Below is a small trained network, with its code and all its weights. Each question gives an input and a target symbol and asks what happens when units are switched off, that is, made to give their printed mean instead of their output.

import numpy as np


def w(rows, s, z=0):
    codes = np.array(rows[::2]) - 128.0
    scale = np.full(codes.shape[1], s)
    scale[-1] = z or s
    return codes * scale


def f(y):
    return np.maximum(y, 0)


def softmax(a):
    e = np.exp(a - a.max(-1, keepdims=True))
    return e / e.sum(-1, keepdims=True)


def log_softmax(a):
    a = a - a.max(-1, keepdims=True)
    return a - np.log(np.exp(a).sum(-1, keepdims=True))


def net(x, mask):
    ids = ['γδζηθλμπστφψω'.index(c) for c in x.split()]
    T = len(ids)
    res = E[ids] + P[:T]
    u = 0
    for l in range(2):
        q, k, v = (res @ M[l].T for M in (Q, K, V))
        z = softmax(np.where(np.tri(T) > 0, q @ k.T / 2**0.5, -1e9)) @ v
        res = res + np.where(mask[u], z, O[l][:, -1]) @ O[l][:, :-1]
        u += 1
        y = f(res @ A[l][:, :-1].T + A[l][:, -1])
        res = res + np.where(mask[u : u + 12], y, B[l][:, -1]) @ B[l][:, :-1]
        u += 12
    return log_softmax(res[-1] @ U[:, :-1].T + U[:, -1])


Q, K, V, O, A, B = {}, {}, {}, {}, {}, {}
E = w([
[115,56,86,119,28,171,146],'γ',
[151,140,101,141,90,209,114],'δ',
[165,168,105,80,120,173,116],'ζ',
[91,78,118,82,83,186,163],'η',
[85,205,172,111,107,142,150],'θ',
[31,111,176,123,115,156,195],'λ',
[126,23,153,67,55,189,91],'μ',
[106,114,128,70,146,55,170],'π',
[162,194,188,119,63,95,111],'σ',
[58,139,73,163,57,115,161],'τ',
[108,59,174,111,92,28,196],'φ',
[186,91,84,3,66,120,183],'ψ',
[122,56,27,131,150,193,177],'ω',
],0.023)
P = w([
[180,131,185,250,125,228,248],'0',
[189,147,181,210,110,184,209],'1',
[169,135,160,196,102,171,199],'2',
[158,137,137,179,111,166,187],'3',
[143,136,117,165,107,163,175],'4',
[126,141,107,152,100,161,160],'5',
[115,145,91,137,103,159,148],'6',
[107,147,74,126,105,149,130],'7',
[94,155,62,109,104,139,114],'8',
[84,161,51,99,99,142,92],'9',
[72,165,36,85,104,134,75],'10',
[73,167,11,68,102,124,56],'11',
[65,182,11,57,105,120,35],'12',
[60,193,2,47,105,118,23],'13',
],0.0083)
Q[0] = w([
[150,47,202,213,125,156,21],'L0H1',
[135,150,75,43,36,211,254],'L0H1',
],0.0077)
K[0] = w([
[96,157,56,118,99,72,197],'L0H1',
[68,85,103,71,152,88,2],'L0H1',
],0.0086)
V[0] = w([
[176,85,158,253,159,184,14],'L0H1',
[76,26,189,80,136,106,61],'L0H1',
],0.0049)
O[0] = w([
[136,83,142,86,87,138,105,2],'L0H1',
[116,9,166,108,114,105,56,103],'L0H1',
],0.014,0.002)
A[0] = w([
[182,131,147,76,109,199,148,51],'L0N1',
[129,151,174,89,173,65,129,177],'L0N2',
[164,57,79,109,115,104,125,121],'L0N3',
[159,253,136,147,116,90,136,59],'L0N4',
[168,144,97,104,178,92,241,53],'L0N5',
[85,92,106,171,161,177,100,159],'L0N6',
[159,92,64,112,169,117,172,107],'L0N7',
[101,160,212,141,107,149,175,146],'L0N8',
[140,147,154,113,149,197,119,127],'L0N9',
[105,174,84,72,68,151,190,90],'L0N10',
[119,117,68,154,195,83,161,82],'L0N11',
[132,188,83,111,145,111,186,3],'L0N12',
],0.011,0.0055)
B[0] = w([
[95,34,168,211,160,125,88,184],'L0N1',
[149,79,99,105,5,236,183,160],'L0N2',
[68,195,170,179,171,160,120,187],'L0N3',
[75,112,170,83,236,237,86,193],'L0N4',
[156,94,91,144,207,56,154,192],'L0N5',
[224,254,116,37,93,96,164,178],'L0N6',
[114,106,79,146,90,136,48,168],'L0N7',
[32,102,127,114,61,97,187,167],'L0N8',
[109,74,79,86,52,142,204,171],'L0N9',
[95,12,114,119,118,79,83,251],'L0N10',
[137,38,113,83,76,164,129,152],'L0N11',
[96,122,165,141,249,119,102,186],'L0N12',
],0.0068,0.013)
Q[1] = w([
[67,131,67,129,160,160,149],'L1H1',
[183,162,161,154,204,9,98],'L1H1',
],0.012)
K[1] = w([
[129,161,142,69,95,140,62],'L1H1',
[185,94,222,243,154,145,253],'L1H1',
],0.0068)
V[1] = w([
[124,255,57,149,122,199,115],'L1H1',
[64,144,82,234,107,58,32],'L1H1',
],0.0063)
O[1] = w([
[112,46,158,152,134,197,219,4],'L1H1',
[128,99,131,254,108,66,100,94],'L1H1',
],0.012,0.004)
A[1] = w([
[131,91,154,94,153,41,165,3],'L1N1',
[94,34,174,133,138,142,176,88],'L1N2',
[152,70,76,114,89,139,111,47],'L1N3',
[96,170,191,129,77,40,215,58],'L1N4',
[138,247,84,122,145,171,149,213],'L1N5',
[57,108,146,158,122,96,128,93],'L1N6',
[174,142,103,234,101,165,166,139],'L1N7',
[183,146,124,84,137,93,198,148],'L1N8',
[178,110,142,169,48,110,96,84],'L1N9',
[90,134,71,83,87,39,84,50],'L1N10',
[156,145,119,83,90,105,179,193],'L1N11',
[173,80,105,133,166,199,110,88],'L1N12',
],0.011,0.0056)
B[1] = w([
[80,97,197,141,116,142,224,174],'L1N1',
[131,192,103,192,112,165,47,209],'L1N2',
[175,189,173,132,85,127,165,201],'L1N3',
[191,167,127,118,247,123,173,141],'L1N4',
[125,2,184,111,121,58,104,174],'L1N5',
[121,186,70,98,126,142,151,175],'L1N6',
[66,143,79,185,62,81,134,158],'L1N7',
[148,41,111,167,91,154,142,152],'L1N8',
[77,146,201,98,212,123,183,161],'L1N9',
[165,95,153,168,112,164,111,250],'L1N10',
[154,209,28,81,52,149,87,161],'L1N11',
[157,155,144,128,211,125,140,197],'L1N12',
],0.0089,0.014)
U = w([
[68,132,174,189,54,70,199,128],'γ',
[179,132,10,64,50,98,84,82],'δ',
[243,148,154,176,63,145,215,76],'ζ',
[174,146,53,93,210,128,79,32],'η',
[242,126,19,166,157,128,104,91],'θ',
[201,196,140,158,145,41,65,196],'λ',
[153,201,89,98,147,87,167,242],'μ',
[158,50,109,185,185,97,115,180],'π',
[180,152,217,58,136,206,159,2],'σ',
[108,24,63,99,86,110,158,169],'τ',
[91,146,88,51,135,120,120,75],'φ',
[172,108,109,223,116,254,119,174],'ψ',
[86,119,34,171,148,63,113,129],'ω',
],0.0079,0.0043)

Each question gives the input, a string of symbols that net reads in full, and the target symbol t.
The units are the heads (2 rows each of Q, K, V and O) and the neurons (one row each of A and B). Each row of codes is followed by its name. A weight is (code - 128) times the scale printed after its matrix; where a second scale follows, it is the last column's (O, A, B and U).
mask holds one flag per unit, layer by layer, with each layer's heads first. A switched-off unit (its flag False) gives its mean, the last column of its rows in O or B, instead of its output. The means were averaged over made-up inputs and are rounded, as every weight is.
A unit's drop is (log p(t) with every unit on - log p(t) with that unit switched off) / (log p(t) with every unit on - log p(t) with every unit switched off).
The circuit of an input: a set's keep is (log p(t) with only the set's units on - log p(t) with every unit switched off) / (log p(t) with every unit on - log p(t) with every unit switched off). Starting from the 12 units with the biggest drops (on a tie, the unit counted first), units are removed one at a time, each time the one whose removal leaves the highest keep (on an exact tie, the one counted first), for as long as the keep stays at least 0.8.
units of the circuit, in order: the units of the circuit, biggest drop first
k most important neurons: the k neurons with the biggest drops, biggest first
k most important neurons of layer l: the k neurons of layer l with the biggest drops, biggest first
input π δ δ δ π ζ π η δ, target τ: 4 most important neurons : (L1N5, L0N7, L1N2, L0N10)
input μ π δ π μ δ π δ δ μ π δ τ, target γ: 3 most important neurons of layer 0 : (L0N5, L0N12, L0N4)
input ψ μ δ, target λ: units of the circuit, in order : (L0N7, L1H1, L0N10, L0N1)
input δ δ μ π π ψ θ τ ψ ψ π, target λ: units of the circuit, in order : (L1H1, L0H1, L1N10)
input π δ μ δ δ π ψ δ δ π, target δ: units of the circuit, in order : (L0N2, L1N11, L0N4)
input π δ π φ ψ δ μ τ ψ π, target λ: 2 most important neurons of layer 0 : (L0N7, L0N2)
input π ψ ψ δ γ δ ψ δ η ψ, target ψ: most important neuron of layer 1 : (L1N10)
input μ δ ζ μ λ θ σ δ π μ π, target δ: 4 most important neurons : (L0N2, L0N10, L0N1, L0N12)
input δ π ζ ω θ δ μ, target σ: 2 most important neurons : (L0N5, L0N12)
input λ μ τ θ φ δ ψ δ δ ψ τ, target λ: units of the circuit, in order : (L1H1, L0H1, L0N2, L1N10)
input ψ δ δ δ σ δ ω ψ μ θ, target λ: 2 most important neurons : (L0N4, L0N7)
input ψ δ π δ ω η π ψ, target ψ: 3 most important neurons : (L1N2, L0N7, L0N5)
input δ δ η λ η μ δ ω ω μ δ γ ω, target ψ: units of the circuit, in order : (L0N3, L0H1, L0N10)
input μ τ δ ψ φ π δ φ, target μ: 3 most important neurons : (L1N4, L0N3, L0N10)
input ω δ δ δ ψ τ ω η θ η ψ σ, target σ: units of the circuit, in order : (L0N4, L0H1)
input π δ η σ π θ γ δ π ω μ δ π τ, target γ: 3 most important neurons : (L0N5, L1N9, L0N12)
input π σ δ ψ π π, target τ: most important neuron : (L1N8)
input δ δ π π π δ ψ θ ψ ψ δ, target π: 3 most important neurons : (L0N7, L1N5, L0N10)
input π δ δ δ δ ω λ, target μ: 3 most important neurons : (L1N4, L1N6, L0N8)
input π μ ψ δ ζ, target λ: units of the circuit, in order : (L0H1, L1H1, L0N1)
input δ ψ σ, target σ: 3 most important neurons : (L0N4, L0N5, L0N1)
input δ δ η ω μ ψ δ δ, target λ: 2 most important neurons of layer 0 : (L0N7, L0N5)
input ψ δ π μ η, target δ: units of the circuit, in order : (L1H1)
input δ π δ δ ζ ω ω ψ φ, target ζ: 3 most important neurons : (L1N1, L1N4, L1N10)
input δ δ τ, target ω: 2 most important neurons : (L0N1, L1N6)
input μ ω δ μ ψ δ δ σ δ δ π δ γ, target γ: 2 most important neurons : (L0N4, L0N3)
input σ δ δ ψ δ, target π: 3 most important neurons : (L0N7, L0N10, L1N5)
input δ σ σ π δ ω, target θ: 2 most important neurons of layer 0 : (L0N11, L0N7)
input μ π π δ δ δ ζ τ φ θ η π π ψ, target λ: most important neuron of layer 0 : (L0N7)
